Here is a tiny trained network, its code and every weight. The questions are about switching its units off for an input and a class, where a switched-off unit gives its printed mean instead of its output.

import numpy as np


def w(rows, s, z=0):
    codes = np.array(rows[::2]) - 128.0
    scale = np.full(codes.shape[1], s)
    scale[-1] = z or s
    return codes * scale


def f(y):
    return np.maximum(y, 0)


def log_softmax(a):
    a = a - a.max(-1, keepdims=True)
    return a - np.log(np.exp(a).sum(-1, keepdims=True))


def net(x, mask):
    res = np.array(x, float).reshape(1, 8) / 4 @ E
    y = f(res @ A[0][:, :-1].T + A[0][:, -1])
    res = res + np.where(mask, y, B[0][:, -1]) @ B[0][:, :-1]
    return log_softmax(res[-1] @ U[:, :-1].T + U[:, -1])


A, B = {}, {}
E = w([
[44,161,103,69,102,105,38],'x0',
[87,150,161,56,248,79,146],'x1',
[87,120,127,2,85,164,114],'x2',
[145,150,11,90,98,73,156],'x3',
[107,237,102,198,71,110,111],'x4',
[181,223,63,64,126,219,165],'x5',
[66,89,189,48,68,129,207],'x6',
[214,149,204,109,89,60,18],'x7',
],0.0082)
A[0] = w([
[146,112,63,121,99,151,161,17],'neuron 0',
[51,159,94,108,140,142,190,139],'neuron 1',
[78,69,158,189,72,147,119,98],'neuron 2',
[102,158,183,131,148,111,99,85],'neuron 3',
[246,162,140,142,80,123,184,122],'neuron 4',
[143,174,106,143,72,115,99,155],'neuron 5',
[169,118,90,189,156,120,149,69],'neuron 6',
[108,136,92,149,123,95,148,170],'neuron 7',
[122,112,155,152,162,200,181,106],'neuron 8',
[128,137,131,81,78,181,104,60],'neuron 9',
[172,144,106,161,125,134,100,105],'neuron 10',
[106,138,118,91,108,147,109,98],'neuron 11',
[168,151,101,88,158,101,139,97],'neuron 12',
[125,125,183,135,114,112,99,33],'neuron 13',
[67,157,91,102,144,142,164,35],'neuron 14',
[180,116,155,126,137,179,182,1],'neuron 15',
[116,92,151,76,130,101,146,4],'neuron 16',
[113,131,97,104,105,183,123,156],'neuron 17',
[153,63,154,135,157,118,171,61],'neuron 18',
[86,131,143,135,169,113,67,159],'neuron 19',
[62,175,92,96,133,129,195,170],'neuron 20',
[194,158,134,141,87,119,172,146],'neuron 21',
[128,166,154,57,54,223,68,156],'neuron 22',
[79,98,150,164,78,135,130,96],'neuron 23',
[176,148,59,201,144,187,134,142],'neuron 24',
[107,156,200,154,180,94,79,151],'neuron 25',
[164,129,97,150,111,185,133,81],'neuron 26',
[147,50,160,73,182,170,171,117],'neuron 27',
[122,124,166,152,191,232,192,143],'neuron 28',
[86,155,91,111,129,131,171,66],'neuron 29',
[137,80,165,165,106,107,102,110],'neuron 30',
[85,139,176,69,99,93,133,106],'neuron 31',
],0.014,0.0041)
B[0] = w([
[111,164,171,133,144,79,101,177],'neuron 0',
[75,125,103,149,35,174,195,222],'neuron 1',
[57,107,129,137,41,106,199,200],'neuron 2',
[132,164,197,161,142,46,128,182],'neuron 3',
[200,95,216,37,142,114,208,219],'neuron 4',
[134,128,157,94,173,147,168,201],'neuron 5',
[156,178,115,131,150,133,84,189],'neuron 6',
[144,161,108,125,130,198,127,170],'neuron 7',
[122,98,131,87,141,161,198,201],'neuron 8',
[161,173,123,163,160,155,80,187],'neuron 9',
[126,161,150,130,131,65,138,179],'neuron 10',
[148,163,109,98,134,163,115,171],'neuron 11',
[83,88,113,162,81,124,134,167],'neuron 12',
[108,151,111,126,129,115,107,171],'neuron 13',
[75,113,106,166,86,136,163,191],'neuron 14',
[133,86,135,94,116,104,172,180],'neuron 15',
[152,88,120,119,172,159,107,174],'neuron 16',
[141,179,100,153,114,126,118,188],'neuron 17',
[158,89,111,108,145,183,124,187],'neuron 18',
[139,176,186,117,136,80,161,195],'neuron 19',
[87,98,90,144,51,162,160,230],'neuron 20',
[130,135,189,64,169,139,196,191],'neuron 21',
[163,236,77,125,144,153,41,252],'neuron 22',
[66,117,97,118,69,106,181,178],'neuron 23',
[174,254,135,119,181,126,28,233],'neuron 24',
[130,192,233,107,128,39,131,223],'neuron 25',
[146,179,136,179,164,138,114,181],'neuron 26',
[158,55,116,73,127,175,138,229],'neuron 27',
[128,88,130,43,122,156,210,235],'neuron 28',
[58,94,108,155,58,161,85,183],'neuron 29',
[118,158,118,131,91,78,169,189],'neuron 30',
[146,157,110,146,130,153,88,208],'neuron 31',
],0.0097,0.014)
U = w([
[100,174,120,178,97,49,83,151],'0',
[242,187,134,99,206,106,66,142],'1',
[136,77,144,81,111,105,215,147],'2',
[132,109,12,117,99,211,120,193],'3',
[149,16,96,141,169,137,64,4],'4',
],0.011,0.0038)

Each question gives the input, the list of numbers given to net, and the class t.
The units are the neurons (one row each of A and B). Each row of codes is followed by its name. A weight is (code - 128) times the scale printed after its matrix; where a second scale follows, it is the last column's (A, B and U).
mask holds one flag per neuron, in row order. A switched-off neuron (its flag False) gives its mean, the last column of its row in B, instead of its output. The means were averaged over made-up inputs and are rounded, as every weight is.
A unit's drop is (log p(t) with every unit on - log p(t) with that unit switched off) / (log p(t) with every unit on - log p(t) with every unit switched off).
The circuit of an input: a set's keep is (log p(t) with only the set's units on - log p(t) with every unit switched off) / (log p(t) with every unit on - log p(t) with every unit switched off). Starting from the 12 units with the biggest drops (on a tie, the unit counted first), units are removed one at a time, each time the one whose removal leaves the highest keep (on an exact tie, the one counted first), for as long as the keep stays at least 0.8.
circuit, biggest first: the units of the circuit, biggest drop first
k most important neurons: the k neurons with the biggest drops, biggest first
drop when u is switched off: that unit's drop, to one decimal
input [-3,-7,-8,7,6,5,7,-8], class 2: circuit, biggest first => (neuron 4)
input [8,-5,-1,-3,-7,-5,-4,-1], class 0: circuit, biggest first => (neuron 4; neuron 27)
input [3,-3,-8,-2,6,8,-2,-8], class 1: 2 most important neurons => (neuron 24; neuron 26)
input [3,7,-3,3,6,7,3,4], class 0: 2 most important neurons => (neuron 27; neuron 28)
input [7,-3,8,-1,2,-6,4,5], class 0: 3 most important neurons => (neuron 2; neuron 23; neuron 24)
input [6,-4,4,6,-6,6,4,4], class 1: 4 most important neurons => (neuron 22; neuron 9; neuron 2; neuron 0)
input [2,-1,-1,5,-3,-1,3,4], class 1: 2 most important neurons => (neuron 1; neuron 20)
input [5,6,5,2,-3,-7,8,4], class 1: 2 most important neurons => (neuron 31; neuron 16)
input [-5,-4,6,6,4,-4,-4,-5], class 0: 2 most important neurons => (neuron 0; neuron 27)
input [1,-7,-8,2,-3,-4,-3,-1], class 1: 2 most important neurons => (neuron 24; neuron 1)
input [-8,-1,2,-2,-5,-6,-6,8], class 2: 2 most important neurons => (neuron 24; neuron 22)
input [-1,-4,-8,-6,-6,-5,-4,4], class 0: 2 most important neurons => (neuron 2; neuron 30)
input [-2,6,0,-2,-8,7,7,-6], class 3: 2 most important neurons => (neuron 4; neuron 25)
input [-3,7,1,-3,2,2,-6,-5], class 2: 3 most important neurons => (neuron 22; neuron 28; neuron 31)
input [6,-4,-6,-3,-8,-7,5,7], class 0: most important neuron => (neuron 28)
input [4,-2,-6,2,1,-6,-3,-8], class 0: 4 most important neurons => (neuron 27; neuron 28; neuron 24; neuron 18)
input [-1,5,8,-8,0,-1,1,5], class 1: drop when neuron 26 is switched off => 0.0
input [-2,-3,6,2,-3,-8,-3,7], class 0: drop when neuron 28 is switched off => 0.1
